Below are the code and all the weights of a small trained network. Each question names an input and a class and asks about switching units off, where a switched-off unit gives its printed mean instead of its output.

import numpy as np


def w(rows, s, z=0):
    codes = np.array(rows[::2]) - 128.0
    scale = np.full(codes.shape[1], s)
    scale[-1] = z or s
    return codes * scale


def norm(h):
    return h / np.sqrt((h * h).mean(-1, keepdims=True) + 1e-5)


def f(y):
    return np.maximum(y, 0)


def log_softmax(a):
    a = a - a.max(-1, keepdims=True)
    return a - np.log(np.exp(a).sum(-1, keepdims=True))


def net(x, mask):
    res = np.array(x, float).reshape(1, 6) / 4 @ E
    u = 0
    for l in range(3):
        y = f(norm(res) @ A[l][:, :-1].T + A[l][:, -1])
        res = res + np.where(mask[u : u + 12], y, B[l][:, -1]) @ B[l][:, :-1]
        u += 12
    return log_softmax(norm(res)[-1] @ U[:, :-1].T + U[:, -1])


A, B = {}, {}
E = w([
[72,104,135,199,62,160,139,98,55,57],'x0',
[138,198,186,159,145,47,115,98,232,3],'x1',
[158,193,69,130,119,59,105,167,94,219],'x2',
[124,82,45,204,225,125,236,152,109,109],'x3',
[197,199,98,81,159,74,92,122,112,64],'x4',
[151,136,234,83,100,106,199,216,170,165],'x5',
],0.004)
A[0] = w([
[148,182,196,99,75,69,121,117,196,105,109],'L0N1',
[161,155,186,92,119,150,140,142,154,191,82],'L0N2',
[150,120,172,179,166,177,149,152,82,122,34],'L0N3',
[106,151,129,145,178,58,89,108,194,89,1],'L0N4',
[174,118,204,91,128,129,148,191,161,208,108],'L0N5',
[125,55,84,114,171,191,114,98,83,173,58],'L0N6',
[132,150,141,161,179,70,128,131,175,120,12],'L0N7',
[144,97,126,99,2,148,104,135,109,134,45],'L0N8',
[167,136,169,112,104,137,177,198,114,153,10],'L0N9',
[137,158,119,201,88,96,150,101,125,106,76],'L0N10',
[109,114,127,124,159,112,133,48,175,107,48],'L0N11',
[70,128,132,157,143,126,133,152,107,140,47],'L0N12',
],0.0056,0.0035)
B[0] = w([
[146,98,150,191,190,165,150,91,20,193,255],'L0N1',
[62,168,121,114,139,111,68,210,93,121,198],'L0N2',
[110,77,82,76,94,151,129,92,144,135,153],'L0N3',
[63,255,133,152,15,204,121,85,144,98,183],'L0N4',
[27,133,134,43,122,57,105,205,159,45,242],'L0N5',
[172,152,177,217,163,96,142,200,64,176,222],'L0N6',
[170,208,114,105,60,120,150,126,220,120,162],'L0N7',
[111,171,190,124,74,124,147,96,233,120,194],'L0N8',
[37,127,62,79,73,85,67,119,173,92,168],'L0N9',
[103,106,214,76,154,87,111,154,133,224,165],'L0N10',
[137,126,124,102,110,221,101,140,138,106,157],'L0N11',
[164,157,105,147,132,211,150,165,121,159,141],'L0N12',
],0.0044,0.004)
A[1] = w([
[107,48,73,160,136,204,213,196,57,220,6],'L1N1',
[138,20,91,232,165,202,151,67,33,127,167],'L1N2',
[220,185,60,135,206,43,4,124,99,130,76],'L1N3',
[132,177,177,108,107,119,39,49,54,112,73],'L1N4',
[134,121,127,179,219,115,240,138,206,163,15],'L1N5',
[85,48,96,99,141,100,182,107,134,207,119],'L1N6',
[170,122,123,114,118,206,113,14,176,38,117],'L1N7',
[233,195,132,110,168,68,243,175,91,57,141],'L1N8',
[159,159,83,132,59,99,130,217,101,231,75],'L1N9',
[124,136,59,67,64,75,79,120,174,106,112],'L1N10',
[172,50,194,142,79,118,151,54,146,129,87],'L1N11',
[183,157,91,136,244,36,175,119,205,25,123],'L1N12',
],0.0045,0.0023)
B[1] = w([
[128,107,177,195,145,61,142,10,105,98,243],'L1N1',
[212,154,177,100,147,146,194,219,130,216,255],'L1N2',
[70,59,50,35,155,100,84,99,88,96,198],'L1N3',
[103,155,158,152,3,163,45,179,205,132,208],'L1N4',
[145,200,132,159,45,107,40,137,155,86,171],'L1N5',
[130,145,173,183,158,108,82,142,122,62,179],'L1N6',
[183,129,83,85,142,173,201,85,117,90,197],'L1N7',
[67,80,126,82,103,85,114,183,107,221,202],'L1N8',
[90,74,133,135,191,189,146,74,114,92,207],'L1N9',
[174,167,147,189,127,159,183,129,102,155,174],'L1N10',
[206,185,82,145,166,138,174,150,99,134,158],'L1N11',
[177,162,149,118,50,121,104,205,167,137,206],'L1N12',
],0.0054,0.0044)
A[2] = w([
[129,146,172,63,78,16,110,130,185,108,107],'L2N1',
[67,20,206,138,119,136,197,137,129,118,3],'L2N2',
[132,172,43,70,167,81,115,98,178,166,76],'L2N3',
[168,157,100,115,77,164,142,8,175,90,55],'L2N4',
[128,136,52,117,205,95,45,149,110,219,62],'L2N5',
[99,115,96,138,197,99,146,161,255,117,85],'L2N6',
[90,112,75,131,124,10,187,155,147,92,109],'L2N7',
[132,175,155,196,125,56,143,126,183,70,150],'L2N8',
[188,184,82,172,86,145,89,6,198,86,38],'L2N9',
[151,197,138,114,9,170,59,70,103,149,155],'L2N10',
[215,124,98,52,131,84,150,152,93,160,35],'L2N11',
[140,163,31,35,200,91,124,85,93,184,37],'L2N12',
],0.0052,0.0027)
B[2] = w([
[86,111,145,128,169,201,138,173,130,218,225],'L2N1',
[130,86,44,124,208,87,105,26,106,90,187],'L2N2',
[145,97,156,254,135,109,132,54,37,67,160],'L2N3',
[162,124,65,124,174,86,134,53,182,85,173],'L2N4',
[44,71,145,73,126,69,134,106,134,36,176],'L2N5',
[116,197,84,117,43,184,78,65,161,158,150],'L2N6',
[74,133,83,50,117,154,38,173,108,122,172],'L2N7',
[123,134,167,179,102,101,95,114,70,231,189],'L2N8',
[220,206,50,185,107,200,104,44,177,84,182],'L2N9',
[133,187,85,119,99,30,103,224,151,161,254],'L2N10',
[114,26,84,94,147,131,149,122,118,80,155],'L2N11',
[67,82,91,110,169,64,76,31,62,5,166],'L2N12',
],0.005,0.0053)
U = w([
[232,219,76,148,61,142,89,71,217,65,139],'0',
[228,56,109,77,153,183,223,160,153,65,40],'1',
[139,107,138,81,211,218,188,40,249,84,2],'2',
[195,93,214,252,172,141,214,93,82,205,143],'3',
[61,33,101,79,195,61,93,97,67,85,145],'4',
[77,163,166,81,60,112,85,245,177,199,184],'5',
],0.011,0.0054)

Each question gives the input, the list of numbers given to net, and the class t.
The units are the neurons (one row each of A and B). Each row of codes is followed by its name. A weight is (code - 128) times the scale printed after its matrix; where a second scale follows, it is the last column's (A, B and U).
mask holds one flag per neuron, layer by layer. A switched-off neuron (its flag False) gives its mean, the last column of its row in B, instead of its output. The means were averaged over made-up inputs and are rounded, as every weight is.
A unit's drop is (log p(t) with every unit on - log p(t) with that unit switched off) / (log p(t) with every unit on - log p(t) with every unit switched off).
The circuit of an input: a set's keep is (log p(t) with only the set's units on - log p(t) with every unit switched off) / (log p(t) with every unit on - log p(t) with every unit switched off). Starting from the 12 units with the biggest drops (on a tie, the unit counted first), units are removed one at a time, each time the one whose removal leaves the highest keep (on an exact tie, the one counted first), for as long as the keep stays at least 0.8.
units of the circuit, in order: the units of the circuit, biggest drop first
most important unit: the unit with the biggest drop
top k neurons: the k neurons with the biggest drops, biggest first
k most important neurons of layer l: the k neurons of layer l with the biggest drops, biggest first
drop when u is switched off: that unit's drop, to one decimal
input [4,-5,-6,0,-1,4], class 3: most important neuron of layer 0 -> L0N6
input [-1,6,-7,2,-2,5], class 0: 4 most important neurons of layer 1 -> L1N7, L1N2, L1N5, L1N11
input [6,-6,-6,-3,3,-2], class 3: top 2 neurons -> L1N2, L0N5
input [-7,-7,-7,4,1,6], class 4: units of the circuit, in order -> L2N2, L1N2
input [7,-2,0,-1,-1,-7], class 3: top 4 neurons -> L0N5, L1N2, L0N6, L0N4
input [6,0,-1,-2,2,-6], class 0: top 3 neurons -> L0N1, L1N7, L1N8
input [7,5,-5,0,6,4], class 5: units of the circuit, in order -> L1N8, L1N1
input [2,1,4,3,0,1], class 4: top 2 neurons -> L1N9, L0N8
input [7,2,-6,-6,0,6], class 0: 4 most important neurons of layer 1 -> L1N8, L1N2, L1N7, L1N11
input [-1,2,-7,7,3,-2], class 1: units of the circuit, in order -> L1N2, L1N1
input [6,8,2,5,2,0], class 5: top 2 neurons -> L0N10, L1N8
input [-7,3,7,7,1,-4], class 4: top 2 neurons -> L1N3, L1N8
input [-5,-4,-8,2,0,5], class 4: 2 most important neurons of layer 2 -> L2N2, L2N10
input [-1,3,6,3,4,-5], class 4: units of the circuit, in order -> L1N3
input [-6,-6,-2,5,0,1], class 4: 2 most important neurons of layer 0 -> L0N5, L0N1
input [-8,1,-6,6,6,-3], class 0: 3 most important neurons of layer 1 -> L1N12, L1N5, L1N2
input [3,-5,-6,-6,-3,-6], class 5: 3 most important neurons of layer 0 -> L0N6, L0N1, L0N8
input [5,0,-4,-2,-4,4], class 2: top 2 neurons -> L0N6, L2N2
input [-8,7,0,-2,-7,-2], class 0: 2 most important neurons of layer 1 -> L1N2, L1N8
input [-6,-1,-6,2,-2,-4], class 3: units of the circuit, in order -> L0N6
input [-4,2,-7,5,-2,-4], class 0: top 2 neurons -> L1N5, L0N1
input [-1,8,-5,8,-2,2], class 0: 3 most important neurons of layer 1 -> L1N7, L1N2, L1N5
input [-6,8,4,6,7,6], class 5: top 2 neurons -> L1N12, L1N8
input [-5,5,-6,8,-7,2], class 0: 2 most important neurons of layer 2 -> L2N6, L2N10
input [6,-4,-8,-6,-1,3], class 0: drop when L0N8 is switched off -> 0.3
input [7,-5,-3,-7,7,0], class 0: drop when L2N9 is switched off -> 0.1
input [-5,-1,6,-7,0,-6], class 4: most important unit -> L1N3
input [-1,2,-4,7,6,4], class 5: drop when L1N8 is switched off -> 0.4
input [5,8,-5,8,-1,6], class 5: drop when L1N8 is switched off -> 0.3
